Each row has a class, written after it.
[-35  -9   6  26   1  15 -31   9  39  36  59 -15  -7  27 -29  -2 -39   3
 -16  14 -28 -26 -23   0  -2   9  17   8 -18   3   2   1  30 -31   4  -3
   6 -12  -4] : J_962
[ -7 -14 -16  18   5 -15  -2  20  11   4  -4  -7  10  -3  -2 -22  19  21
   4  -6  -9   4   9   9  -2 -16   5   3 -38  -7   3  -5 -24  15  -5   0
 -31 -14 -13] : J_173
[  64  -15   25  -20    7   61   24  -59  -31  110   15   32   14  -20
  -48   24   22  -45   36   24  -12  -37   59  -20   -4    4    2   29
  -25   49   31  -62   30  -14   74   14   -9    9 -105] : J_974
[ 25 -14  -1  13  -2 -16  -6   1 -26  -9  14 -14   8 -12  13 -26  15  21
   8  -1  -6   9 -17  -3   2  -5  17   0  -2 -30  15  -7  -2  23  19 -11
 -17  -7   9] : J_479
[ 32   6   2   5   9  11   2 -26 -10  26   9  19  14 -12 -11  -2  -3 -33
   6   8  -9   8  22   4  -5   5  -2  34  -6  32  20 -16 -15  12  34   3
   7  16 -27] : J_130
[ 25  -1   5   6   3  21 -11   1   9  20  -1   5   8   5 -10 -20  -2 -27
  12  -2  -4 -12  29 -21   8   0  13  34  -1  33   3  -8 -18  11  19  27
  -7   3 -40] : J_173
[ 25  13  65   6  18 -33  18   2   5  31 -11 -17   3 -10 -20 -26  -6  43
  12 -11 -19  10  51  23  59  39  -5  11   5  32   3 -44  -4 -13   9 -18
  -3   4 -93] : J_996
[-27  -6   9  30  17 -31 -15  25  55   0  15 -12 -20  27 -13  15  19  34
 -25 -17 -23  -2 -10   2  17  -6   9  -6   0  13 -24 -12  -5   1   0 -59
 -11 -28  22] : J_361
[ 24 -11  15   3   4 -37  -3  20  -5 -13   8  -6  11   2   0 -32   8  34
   4 -19 -12  11  -3   1   5   0  12  -5  -6  -7  11 -16  14   9  18 -24
 -16   9 -17] : J_479
[ 12  -4   9  36  -1  24   2 -17   1  43  20 -11 -15  -5 -37  -8 -29  11
  25 -24  -3  10   2 -20 -24  -3  16 -16 -53  11  -1 -23  -8  -3 -21   7
  -8  18 -63] : J_173
[ -6 -20   5  18  -3  -3 -11  19 -11  22  23  -5  29  11  -1 -16 -16   9
  14 -24 -10   9  -3   6 -16  -4  14 -10 -14 -10  12  -5   9   9  -9 -32
 -15  -4 -17] : J_962
[ 23  19   6  10   7   6 -22  -4 -10   9  14  17  20   8  -4 -12   8 -26
   0  -1 -15  22  23 -27   6   8 -11  30  18  23   8 -13   4  17   6   0
   6  -3 -13] : J_531
[ 31  16   1   7  12  22 -24 -20  -9  16  20  15  27   1 -14  21  -6 -36
   4  19  -9  -5  18 -33  11   5   2  20  26   3   3  -4 -16   3  21   4
  16  -6 -29] : J_361
[ 27   7  13  20   1   7  -1 -10   5   5  12 -13 -21  -9 -30 -31   5  24
 -16  25 -32 -19  -9   8   6   6  16  19  -7  25  11 -16  16  33  -6  -8
  15   9   7] : J_130
[ 10  13 -10  23  12  13  29   7  -3 -14  14  -9  16 -15 -50   4  13  -3
 -38 -40   1  29  -1  13   5  -1 -13   1 -20  22  43 -40 -23 -31  12 -68
  -8 -26 -38] : J_285
[ 14   2   3 -15  14  38  12 -16 -16  20  15  19  18  -3 -15   0  12 -38
  -1   6 -12  -9  23 -11   7  16 -13  17  31  13   5 -19  -9  -7  17   1
  -6  -2 -16] : J_974
[ -3  -8   7   1  -2 -13  15   9 -12  24  20   5   6   7   3 -17  12  20
   5  11  -2  -1  12  14   3   6  -5  -1   7 -29  -7 -16  -2   0  -9   8
 -21  -7 -14] : J_974
[-18  10 -17  30  18  41   0 -28 -27  30  56  -1  54  -3  -7  48 -14 -45
  -1  58   0   9   4 -28 -18   6 -40   6  -5 -30  36 -38 -22 -43 -15 -31
   0 -18 -43] : J_361
[-13 -10 -14   8  21   2  -8  11  51  13  18   3 -23   7 -35  14  15  24
 -30   3  -8  -5   8  18  22  19 -13  26 -26  28 -24  -2 -12  12 -22  25
 -13 -14  -2] : J_173
[ -9  -1   4  28  12  12 -37   2  10  15  31  -3 -16  17 -22  10 -10  11
 -17 -10 -32  -2 -36   5  10   7   8 -10   2 -11  -5 -11 -15  20 -21 -13
   3 -23  24] : J_361
[  7 -13   7   2   2  -9   8   6 -33  -4  22 -16  11  15   8  -9  13  19
  -5  -3  -5  14  -6  20  -7  -5   5  -3  30 -20  -3  10  21  20  -3 -20
 -22  -9  27] : J_974
[ 23  15   0   1   1  17 -16  -4 -10  14   0  18   9  -2 -10 -17   6 -18
   9   2  -7   7  23 -14   7   6 -11  28  -9  25  17 -12   2  15   1   7
   9  -5 -22] : J_531
[-24 -42 -31 -32  14  44 -21 -43   6  15 -32  -5 -33 -45  -1  75  39  14
   3  -2  49  -3  26 -64  26   3   2 -21  -7  32 -62  80  16  15 -18   1
 -10  -9  78] : J_479
[ 25  11   7   0  12  19  -6 -22  -5  24   2  20   9  -9 -14  -8  -6 -30
   8  -3 -16  -2  17   2   2  14  -6  27  -9  32  19 -19 -17  12  23   1
  12  19 -26] : J_130
[ 14  -9  -6   8  -3 -39   3  23  -5   0   9   7  -9  10  16 -29   1  36
  -5  21 -10  30  -6  26  -5  -5  -7  14 -20  -7   7 -19   7  11 -27   8
  -2  11 -30] : J_996
[ -9 -19   0  26   2  -7   4  14 -13  32  26  -9   9   1   4 -23   7  15
   0 -27 -28  10 -14  25   5  -8   1  -8 -13 -40  11 -13  -8  25  -3 -12
  -9 -17 -20] : J_962
[ 26  -9  -6  -3   8  29  -1   3   7  15   0   6   8  -1 -19 -11   6 -21
   1   4  -3  -5  28  -9   5   2   0  33 -13  33   5 -12 -14  17  13  25
  -9   0 -39] : J_173
[ 11  21  57   9  34 -89  21 -61 -11  18  22  23  31  30  33  32  20  55
  18 -15  28  46   5   9 -16  14 -75  30  17 -69 -46  -4  26 -23 -41  22
  64  30 -46] : J_531
[  5  -8  -6  16   1 -25   1  23   8  30  22 -13  25  -6  -6 -10   8  31
   1  -2  -3  10  -1  31   8  -4  -1  -2 -19 -21  10 -15  12  12   0 -14
 -14 -13 -38] : J_962
[ 14  -1  -5  -8  19  25 -11  -6  15  23   2  20   2   7 -13 -12   4 -25
  12  -8  -4  -2  31 -21  12   5  -2  31 -13  24  -5  -1 -28  12   5  30
   1   4 -43] : J_173
[  4   3   2 -13  10  -2  -6   5 -17  -7  21 -16  14  -1  -2 -11  12  17
  -6   4  -9  -4  -7  23   9  10 -16   1   5 -34  -4   3  19   5   2 -15
  -9 -11  17] : J_974
[  6  -8  -9  17  13 -14   3   1  11  12  20  -8  11   8  -2  -9  10  28
  -5  10   3   8   5   3  -2   3 -10   3 -17 -20  -7 -13  -8  23  -8  17
 -27   0 -35] : J_173
[ 12  -9 -32  -6  12  25   3 -39  -1  18   8  35  23 -10   9  14  -4 -16
  32 -15  43  20  25   5  15  36 -28  -5 -45  43  22  20 -21 -35 -20 -40
  -5  24 -75] : J_996
[ 25  -6  -3  17   5 -25 -15  11 -14   0  29   4 -11 -17   6 -29  15  20
   2  25 -12  13 -20  23  -6  -8   2  11 -19 -27   8 -28   7  13  -4  16
   1   7 -13] : J_479
[  38  -20  -65  -11   11    1    4  -57    7  -39    3   18   50   29
  -12   31   -9  -57  -25  -23  -31   35  -53 -106  -40    4  -12   -2
   56    6   34   20   20   18  101   19    1   57  -28] : J_479
[ 14  45  46  35   8   5   2 -22 -45   6 -28  12 -65 -16 -22  30  20 -33
  14  58 -44 -12  30 -31   9   4  16  61  71  26 -13 -46 -18  34 -18 109
  46  23 -61] : J_285
[ 17   6  14   0  15  14 -15 -15 -21  12  15  16   9  -1 -23   0   6 -16
  -7   1   0   4  10  -4  -8   2  -6  27 -15 -10  14 -33 -14 -10  32  -7
   9 -14 -30] : J_285
[  0   1  -2  17   2  25  11  14  11   2  27   9 -50  25 -38   4  11  10
 -46  -4  -7   4 -10  15   3   3  19  34  18  15  -8 -29 -17  18   6 -10
   4 -28  24] : J_285
[ 31   0 -14 -14  14  15 -17 -13 -14   9  17  28  17 -12  -3 -13  10 -32
   9   9 -12   3  12 -23  19  12 -10  29   2   0  21  -7 -13   1  25  18
  11  12 -34] : J_479
[ 20  17   8   5  10  18   0 -22 -10  23  10  19  12 -14  -5  -6  -5 -35
  -1  21 -14 -10  22  -4   3  11 -11  29   8  20  18 -21 -17   3  19  20
  12  17 -27] : J_130
[ 10 -15   5  -8 -11  23  -8 -20 -13  30  23 -21 -11   4  -8  -6  -1  -1
 -13  -5  -6  -5 -22  -4   0 -13  24  22  30  -7 -10  13   8  21  35  -8
 -16 -38  78] : J_974
[ 12  -1   1   9  -5 -14  25  -9 -12   6  -8  -2  17   1   8   1  11  13
   6   4   5   1  11  26  -1  -3  -4   7  -9   9  20  -4   2  13  19 -28
  -8  15 -14] : J_130
[ -7   3  20  46   0   0 -15   5   5  28  32 -31  -9 -13 -13  16   3  18
 -18  51 -12 -23   2  17  17  -5  17  17  13  -6  -8 -24  -7  -7  -6   2
  -3 -47  16] : J_361
[ -1 -15  49  29 -25 -31 -20  62  29 -23 -14  -5 -16  26 -36 -74 -35  35
   2 -51 -46  35  -5  59  18  -5  65 -31  11  -7 -45  11   5  14  15 -31
  21  21  -8] : J_962
[ -4  51 -38   1   7  14   5 -37  18  34  13  30  10  -3 -14  34  -2 -19
  17  30  17  32  30 -50  41  38 -46  10   2  13  18   1 -26  -5 -31  38
   4  11 -81] : J_531
[  5 -18 -18  15  -1 -27  -3  -3 -14   2  22   9   2   5  21   9   8  19
  -5  23   3  35 -16  34  -7   0 -18  13 -29 -12   6   2   3   0 -21  -1
  -7   2  -4] : J_996
[-34   3  -4   3  23 -11  51  10  17 -14 -23  -7  -6  26  13  17  43  27
 -10  10  55  25  35  53  29   3 -15  16  37  -1 -15  -5 -24 -36   0 -34
  15 -19 -38] : J_285
[  26   26    2   14  -15   51   26   81   -3 -102  -35   23   -7  -25
    0  -10   30  -49  -34  -48  -28  -14  -28  114   28  -25    6  -86
   23   44   18  -23   24    5   16  -82  -11   42  -11] : J_962
[  8 -16   7  -5  -6 -11   2  -2 -17  19  12  -2  -7  -5  19 -15  -6  31
  -9  26   2  10  -7  15   4  -5  -8  -1 -21 -30   4 -11   3   3  -4  14
 -14 -12   0] : J_996
[  0   7  -3  26  13   9  -4   8  38   0  11 -30 -32 -24 -36 -18   1  31
 -33   1  -7 -25   7  29  27   4  19  17  -2  23 -24   2 -16   9   6  32
 -13 -27  12] : J_173
[ 27   4   4  12   4  12  -9 -15  -3  21   9  16   6  -7  -7 -11  -6 -31
   3   1 -12   3  12  -4  -5   7   3  25  -6  30  14 -12 -15  12  15  11
  10  17 -15] : J_130
[ -1  11  13   6  -8 -19   3   7   2 -13  -2  -8   0   7 -11 -10  -3  40
 -19   0  -5   5  -3   8   5   2  -9   1  -2   5   5  -6  20  15  -3  -6
 -12 -17  21] : J_531
[-17  35 -15  28 -15 -41 -20  -3  37  49   7  18  -9  14 -13  -8 -14  15
  16  43 -12  24  17 -33  16  14 -20  26  -1  16   1 -15   3  -8 -29  46
   9  21 -75] : J_531
[ -8  27  43  -7  85  -6  -2 -39 -37   6   0  -3  20 -25   3 -23  31  12
  29 -44  -9 -65  88 -84  11  38 -22  29   1  24  39 -39 -34  -1  10 -25
 -30 -22 -97] : J_285
[ 26  35  -2   5  34 -12 -23 -23   6  25  48  19  42 -16 -19 -13 -14  -9
  -5  23 -10  44   1 -21  37  46 -26  22  53   0  15 -34 -31   0  -3   0
  -5  14 -55] : J_479
[ 60  24  26 -20 -21  -8 -29  45  24 -23 -30 -66 -23 -12 -33   6   9  12
   0  39  -4  43 -18 -22  19 -45  57  21  22  61  -5 -15  72  29  37 -40
  12  -5  55] : J_479
[-55 -70  11 -80  -5  -9  24  55  35   7 -61   1 -88  15  33 -72  22  46
 -11 -22  12  10  16  34  17 -55 -15  -4 -52  -6 -30  27  16  46 -24  14
  19 -20  10] : J_962
[ 43 -17  27  33  20  65  48 -50 -85  -9 -14   8 -14 -10 -20 -24   2   4
  18  14 -36 -59   6  75 -46  23  23   5  16  13  26 -44  12  49  27  34
  30  47 -52] : J_130
[ 15   1  16   0  12  11 -17   0 -11   9  -3  23  -7   8 -14 -13  15 -19
  -6   2  -3   9  11  -6   0   0   4  27   8   3   0 -34 -20   5  16  12
  16  -7 -29] : J_285
[  3  13  31 -65  -3  11 -10 -28  -4 -15 -52  17  26   5  47 -56  32   0
  51 -19  25 -74  41 -74  38 -36  12 -14  26 -32 -29  90  25 -56   1 -43
  51  18  18] : J_974
[  7 -15 -12   1 -10 -10  -3  24   8  30  21 -12  11   9  -5 -25  -6  19
   3  -1  -9  12  -6  10   2 -16  13   5 -22 -25  11  -3  13  23  13  -4
  -5 -14 -23] : J_962
[ 14 -11 -17  21   6  -6  -9   7  -4  -1   5  -3  20 -13  -6 -20   9  20
  -3  -7   1   0   2  26  -9  -7   4   1 -27  -8   1  -3 -17  20   3  10
 -31  -7 -13] : J_173
[   1  -32  -44   -2  -21   86   11  -62  -31   27  -43   14   17  -58
  -33  -19  -16  -22   42  -79   20  -27   17 -104  -35  -18    2  -19
  -79   31   20   31  -55    9  -18  -68  -23    9   -6] : J_173
[  5   0   0  18 -11  -8  -8  13  -4  -1   9   1   7  11   0  -9  10  15
 -11  -3 -13   5  -4  -5  -1   1  -6  -1 -17  -9  12 -14  11  20   2   1
 -17 -19  16] : J_531
[ 22  19   9   5   3  11 -18 -10  -6  12  14  15  15   4  -9  -4   2 -27
  -4   5 -12  18  22 -33   7   3 -11  31  11  23   9 -12   5   9  12   5
   7  -8  -7] : J_531
[ 43  38  31  72  20  -4 -30 -12  22 -13  44  18  25 -30 -29  21  21 -61
 -68   8 -72 -29 -12 -27  23  39 -24   7  72 107  21 -44  22   2  -6 -18
 -20  43 -16] : J_130
[-38  -9 -29  -2  -8  22   6  11  42   6  -9   4 -39   6  -2   0  16   5
 -18  44   4 -28  17   1  32 -16   8  18  -5  18 -18  31 -19   1  -9  40
 -16 -18  16] : J_173
[ 24  -7   1  -1   4  10 -19 -17 -15  25  11  22   7   0   7  -6 -10 -18
  10   5  -8  14  11 -20   6  12  -3  21  -8  12   6  -2  -8  -4  -2   9
   7  11 -26] : J_996
[ 33   5  -4  -6  11   2 -19  -2  -4  11  15  21  10 -16  -5 -21   6 -22
  14   6  -8   4  12 -13  19  11   2  24  -4   7  18 -17 -13  -6  23  15
   6  10 -40] : J_479
[  0  -7 -13   8  13  19 -13 -15  21  22  21  16  -6  16   0  -5   7   8
   0  -2   8 -17  -1  -3   8   8   0   9  -9  -9 -21  13 -21  12 -11  25
  -9  -1  -7] : J_173
[  9  45  15  13   5   7  23  -8  12   4  40  28  10  13 -30   2 -17  -9
 -20  34  -4  32  33 -25  12  15 -28  16  29  16   2 -27   3 -27 -24   2
  14  11 -48] : J_531
[-18  44 -43  12  23  24  14 -14  21  44  31  24  33 -15 -38  58   4 -42
   0  33 -30   2  27 -37  35  27 -29  29  25  23  34 -24 -29  -8  -1   9
 -12   0 -70] : J_962
[ 34  -2   3  -6   5  10 -16 -16 -23  18  16  16   8  -7   6  -2  -5 -21
   2  17 -12  24  13  -7   6   6  -9  27  -5   6   5 -10  -1   7  15   6
   6   8 -22] : J_996
